Here is a tiny trained network, its code and every weight. The questions are about switching its units off for an input and a class, where a switched-off unit gives its printed mean instead of its output.

import numpy as np


def w(rows, s, z=0):
    codes = np.array(rows[::2]) - 128.0
    scale = np.full(codes.shape[1], s)
    scale[-1] = z or s
    return codes * scale


def f(y):
    return y / 2 * (1 + np.tanh(0.7978845608 * (y + 0.044715 * y**3)))


def log_softmax(a):
    a = a - a.max(-1, keepdims=True)
    return a - np.log(np.exp(a).sum(-1, keepdims=True))


def net(x, mask):
    res = np.array(x, float).reshape(1, 4) / 4 @ E
    y = f(res @ A[0][:, :-1].T + A[0][:, -1])
    res = res + np.where(mask, y, B[0][:, -1]) @ B[0][:, :-1]
    return log_softmax(res[-1] @ U[:, :-1].T + U[:, -1])


A, B = {}, {}
E = w([
[80,65,54,111,254,92,204,191,84,147,181,111],'x0',
[53,127,187,87,193,162,89,127,105,196,242,120],'x1',
[86,233,203,163,158,61,228,51,186,109,221,74],'x2',
[221,127,177,4,221,12,29,89,82,26,162,153],'x3',
],0.0098)
A[0] = w([
[89,143,141,232,65,245,184,163,210,168,63,208,225],'n1',
[222,170,181,120,116,160,81,98,152,77,104,54,121],'n2',
[113,174,158,146,90,175,171,35,181,111,205,41,73],'n3',
[126,36,30,235,180,163,148,222,75,92,88,217,194],'n4',
[141,202,154,166,82,101,219,62,196,148,97,4,158],'n5',
[195,149,166,43,153,60,92,116,104,62,157,162,254],'n6',
[164,80,101,123,46,254,24,100,112,152,4,195,88],'n7',
[129,179,214,109,92,199,78,128,93,178,122,174,163],'n8',
[232,156,117,125,54,107,54,167,115,92,15,213,139],'n9',
],0.0078,0.0057)
B[0] = w([
[186,117,192,50,61,112,166,132,89,105,49,70,240],'n1',
[144,125,152,72,114,86,113,79,195,88,127,154,179],'n2',
[68,171,134,183,178,95,160,81,180,118,166,113,182],'n3',
[164,149,122,110,103,174,139,194,139,56,151,47,236],'n4',
[112,210,90,173,124,160,153,78,105,67,100,215,201],'n5',
[156,61,143,89,123,84,69,182,180,144,129,48,249],'n6',
[203,116,115,109,230,47,139,119,129,47,128,198,242],'n7',
[149,137,97,149,94,171,146,127,193,95,111,143,172],'n8',
[83,92,114,7,108,109,167,191,168,160,190,115,239],'n9',
],0.011,0.019)
U = w([
[76,164,163,96,146,99,162,94,152,108,190,67,100],'0',
[159,150,43,150,76,66,102,68,120,174,66,163,67],'1',
[112,155,126,172,89,173,195,72,144,119,85,125,49],'2',
[132,92,79,103,68,230,156,178,184,103,96,118,207],'3',
[171,155,90,170,159,111,159,62,155,70,116,135,139],'4',
[72,99,147,119,189,185,66,136,138,176,188,135,132],'5',
[156,98,10,169,40,77,92,86,29,250,89,206,3],'6',
[196,58,150,48,171,51,126,153,113,88,99,127,200],'7',
],0.012,0.0078)

Each question gives the input, the list of numbers given to net, and the class t.
The units are the neurons (one row each of A and B). Each row of codes is followed by its name. A weight is (code - 128) times the scale printed after its matrix; where a second scale follows, it is the last column's (A, B and U).
mask holds one flag per neuron, in row order. A switched-off neuron (its flag False) gives its mean, the last column of its row in B, instead of its output. The means were averaged over made-up inputs and are rounded, as every weight is.
A unit's drop is (log p(t) with every unit on - log p(t) with that unit switched off) / (log p(t) with every unit on - log p(t) with every unit switched off).
The circuit of an input: a set's keep is (log p(t) with only the set's units on - log p(t) with every unit switched off) / (log p(t) with every unit on - log p(t) with every unit switched off). Starting from all 9 units, units are removed one at a time, each time the one whose removal leaves the highest keep (on an exact tie, the one counted first), for as long as the keep stays at least 0.8.
circuit, biggest first: the units of the circuit, biggest drop first
unit that matters most: the unit with the biggest drop
top k neurons: the k neurons with the biggest drops, biggest first
drop of u: that unit's drop, to one decimal
input [-8,-4,8,6], class 0: circuit, biggest first : (n3)
input [4,3,6,4], class 0: top 3 neurons : (n7; n1; n3)
input [4,2,-5,-3], class 3: top 4 neurons : (n4; n6; n2; n7)
input [2,6,-7,-6], class 7: top 2 neurons : (n7; n1)
input [-5,-6,8,4], class 0: top 4 neurons : (n7; n6; n3; n8)
input [8,-6,-5,2], class 3: top 2 neurons : (n4; n7)
input [-3,1,-1,-8], class 7: top 2 neurons : (n1; n7)
input [7,-5,8,4], class 0: top 3 neurons : (n7; n1; n6)
input [8,-2,7,0], class 4: top 2 neurons : (n9; n5)
input [3,4,3,-3], class 0: top 2 neurons : (n7; n8)
input [1,-2,1,0], class 3: top 2 neurons : (n7; n3)
input [6,-2,-4,-3], class 3: top 2 neurons : (n4; n7)
input [-1,5,3,-4], class 2: drop of n9 : 0.1
input [-7,1,1,-2], class 4: unit that matters most : n6
input [1,-1,-3,-7], class 7: drop of n7 : 0.6
input [-5,6,0,-4], class 2: drop of n6 : 0.1
